Below is a small trained network, with its code and all its weights. Each question gives an input and a class and asks what happens when units are switched off, that is, made to give their printed mean instead of their output.

import numpy as np


def w(rows, s, z=0):
    codes = np.array(rows[::2]) - 128.0
    scale = np.full(codes.shape[1], s)
    scale[-1] = z or s
    return codes * scale


def norm(h):
    return h / np.sqrt((h * h).mean(-1, keepdims=True) + 1e-5)


def f(y):
    return y / 2 * (1 + np.tanh(0.7978845608 * (y + 0.044715 * y**3)))


def log_softmax(a):
    a = a - a.max(-1, keepdims=True)
    return a - np.log(np.exp(a).sum(-1, keepdims=True))


def net(x, mask):
    res = np.array(x, float).reshape(1, 3) / 4 @ E
    u = 0
    for l in range(2):
        y = f(norm(res) @ A[l][:, :-1].T + A[l][:, -1])
        res = res + np.where(mask[u : u + 12], y, B[l][:, -1]) @ B[l][:, :-1]
        u += 12
    return log_softmax(norm(res)[-1] @ U[:, :-1].T + U[:, -1])


A, B = {}, {}
E = w([
[156,107,230,238,88,135,92,99,2,70],'x0',
[112,167,177,107,234,79,83,78,143,147],'x1',
[16,95,114,91,99,143,103,18,169,109],'x2',
],0.0085)
A[0] = w([
[150,121,159,130,213,119,125,147,106,145,7],'L0N0',
[73,136,117,82,139,100,117,49,168,120,36],'L0N1',
[137,145,92,118,58,125,141,184,154,129,117],'L0N2',
[165,123,157,155,108,104,107,154,82,108,35],'L0N3',
[123,162,123,102,174,123,108,175,162,139,106],'L0N4',
[102,170,117,108,91,138,70,132,105,137,68],'L0N5',
[137,103,143,80,94,119,132,103,142,117,107],'L0N6',
[127,162,125,147,109,143,101,114,103,170,86],'L0N7',
[77,144,151,117,145,118,107,43,126,129,83],'L0N8',
[139,148,139,110,246,110,128,113,140,136,1],'L0N9',
[128,140,167,180,95,117,105,93,61,132,83],'L0N10',
[159,136,124,98,196,119,119,154,138,128,116],'L0N11',
],0.012,0.0028)
B[0] = w([
[100,205,92,135,89,138,137,112,193,130,173],'L0N0',
[98,130,143,148,144,218,97,118,130,160,254],'L0N1',
[147,102,125,64,77,133,121,148,87,151,190],'L0N2',
[119,153,116,175,148,172,132,143,107,164,196],'L0N3',
[143,110,118,134,165,94,187,114,116,115,188],'L0N4',
[107,132,109,138,124,121,127,133,157,107,132],'L0N5',
[126,126,62,154,112,93,118,90,118,153,151],'L0N6',
[126,119,126,143,125,121,139,150,145,115,132],'L0N7',
[145,76,107,48,132,104,144,117,141,112,241],'L0N8',
[170,112,162,125,116,103,7,184,88,142,205],'L0N9',
[158,88,137,164,147,155,171,116,123,94,238],'L0N10',
[130,115,79,115,163,86,157,131,159,129,180],'L0N11',
],0.019,0.0091)
A[1] = w([
[130,155,170,197,121,142,202,132,118,111,81],'L1N0',
[124,101,169,77,174,139,159,163,119,132,120],'L1N1',
[151,152,132,73,175,70,225,100,137,137,62],'L1N2',
[145,249,124,174,134,3,112,143,174,99,1],'L1N3',
[73,77,167,127,122,62,159,60,146,68,54],'L1N4',
[151,171,161,166,105,129,143,102,81,98,33],'L1N5',
[120,219,161,82,158,159,66,142,164,159,190],'L1N6',
[93,178,144,155,224,101,135,103,178,152,92],'L1N7',
[102,133,117,63,119,101,82,133,159,120,92],'L1N8',
[130,162,225,77,37,122,116,180,153,109,141],'L1N9',
[103,163,167,144,162,214,132,58,159,110,150],'L1N10',
[23,183,112,129,87,143,139,71,161,176,90],'L1N11',
],0.014,0.0033)
B[1] = w([
[70,111,125,157,196,151,89,200,148,156,225],'L1N0',
[102,146,140,158,107,80,146,113,164,114,185],'L1N1',
[135,167,109,155,154,127,123,141,207,138,166],'L1N2',
[109,193,29,123,96,145,114,92,39,2,195],'L1N3',
[182,134,141,102,133,109,124,41,169,70,173],'L1N4',
[82,87,136,133,162,148,159,177,150,142,176],'L1N5',
[126,151,162,96,156,107,75,126,119,127,216],'L1N6',
[156,77,197,82,107,138,76,112,79,111,161],'L1N7',
[136,170,223,191,163,122,168,126,97,169,210],'L1N8',
[109,116,132,105,116,125,133,113,52,142,137],'L1N9',
[165,107,104,147,64,87,185,164,111,119,254],'L1N10',
[93,202,115,180,124,157,128,111,166,106,186],'L1N11',
],0.019,0.008)
U = w([
[77,136,160,154,75,67,96,137,142,128,3],'0',
[91,66,144,225,179,195,141,228,92,130,180],'1',
[146,215,73,120,166,80,51,151,52,41,170],'2',
[104,117,247,92,211,108,20,94,119,185,183],'3',
[162,165,96,85,147,31,184,181,211,213,97],'4',
[165,32,144,127,108,116,165,35,145,44,139],'5',
[136,108,107,57,29,131,157,163,24,189,161],'6',
[6,195,132,153,64,224,119,43,171,202,78],'7',
],0.012,0.0052)

Each question gives the input, the list of numbers given to net, and the class t.
The units are the neurons (one row each of A and B). Each row of codes is followed by its name. A weight is (code - 128) times the scale printed after its matrix; where a second scale follows, it is the last column's (A, B and U).
mask holds one flag per neuron, layer by layer. A switched-off neuron (its flag False) gives its mean, the last column of its row in B, instead of its output. The means were averaged over made-up inputs and are rounded, as every weight is.
A unit's drop is (log p(t) with every unit on - log p(t) with that unit switched off) / (log p(t) with every unit on - log p(t) with every unit switched off).
unit that matters most: the unit with the biggest drop
top k neurons: the k neurons with the biggest drops, biggest first
top k neurons in layer l: the k neurons of layer l with the biggest drops, biggest first
drop when u is switched off: that unit's drop, to one decimal
input [-8,6,-1], class 3: unit that matters most -> L0N1
input [-1,2,5], class 7: top 2 neurons in layer 1 -> (L1N11; L1N10)
input [-8,1,2], class 3: top 2 neurons -> (L0N1; L0N10)
input [1,-8,-7], class 6: top 2 neurons -> (L0N2; L0N10)
input [4,7,-2], class 2: top 2 neurons -> (L0N0; L0N1)
input [2,3,1], class 5: top 2 neurons in layer 0 -> (L0N10; L0N8)
input [-1,-8,4], class 6: top 2 neurons -> (L0N2; L0N1)
input [-7,6,-2], class 3: top 3 neurons -> (L0N1; L1N7; L1N10)
input [-1,-8,5], class 6: top 4 neurons -> (L0N2; L0N1; L0N0; L0N3)
input [1,3,6], class 7: top 3 neurons in layer 0 -> (L0N1; L0N10; L0N4)
input [3,5,-2], class 2: top 2 neurons -> (L0N0; L0N1)
input [0,0,4], class 7: top 2 neurons -> (L0N1; L0N10)
input [-1,3,-1], class 2: top 2 neurons -> (L1N3; L0N0)
input [5,3,2], class 5: unit that matters most -> L0N8
input [-4,-7,5], class 7: top 2 neurons -> (L1N11; L0N9)
input [-1,7,-4], class 2: drop when L1N3 is switched off -> 1.0
input [-5,4,-4], class 2: drop when L1N3 is switched off -> 0.6
input [-6,-4,-8], class 4: drop when L1N2 is switched off -> 0.1
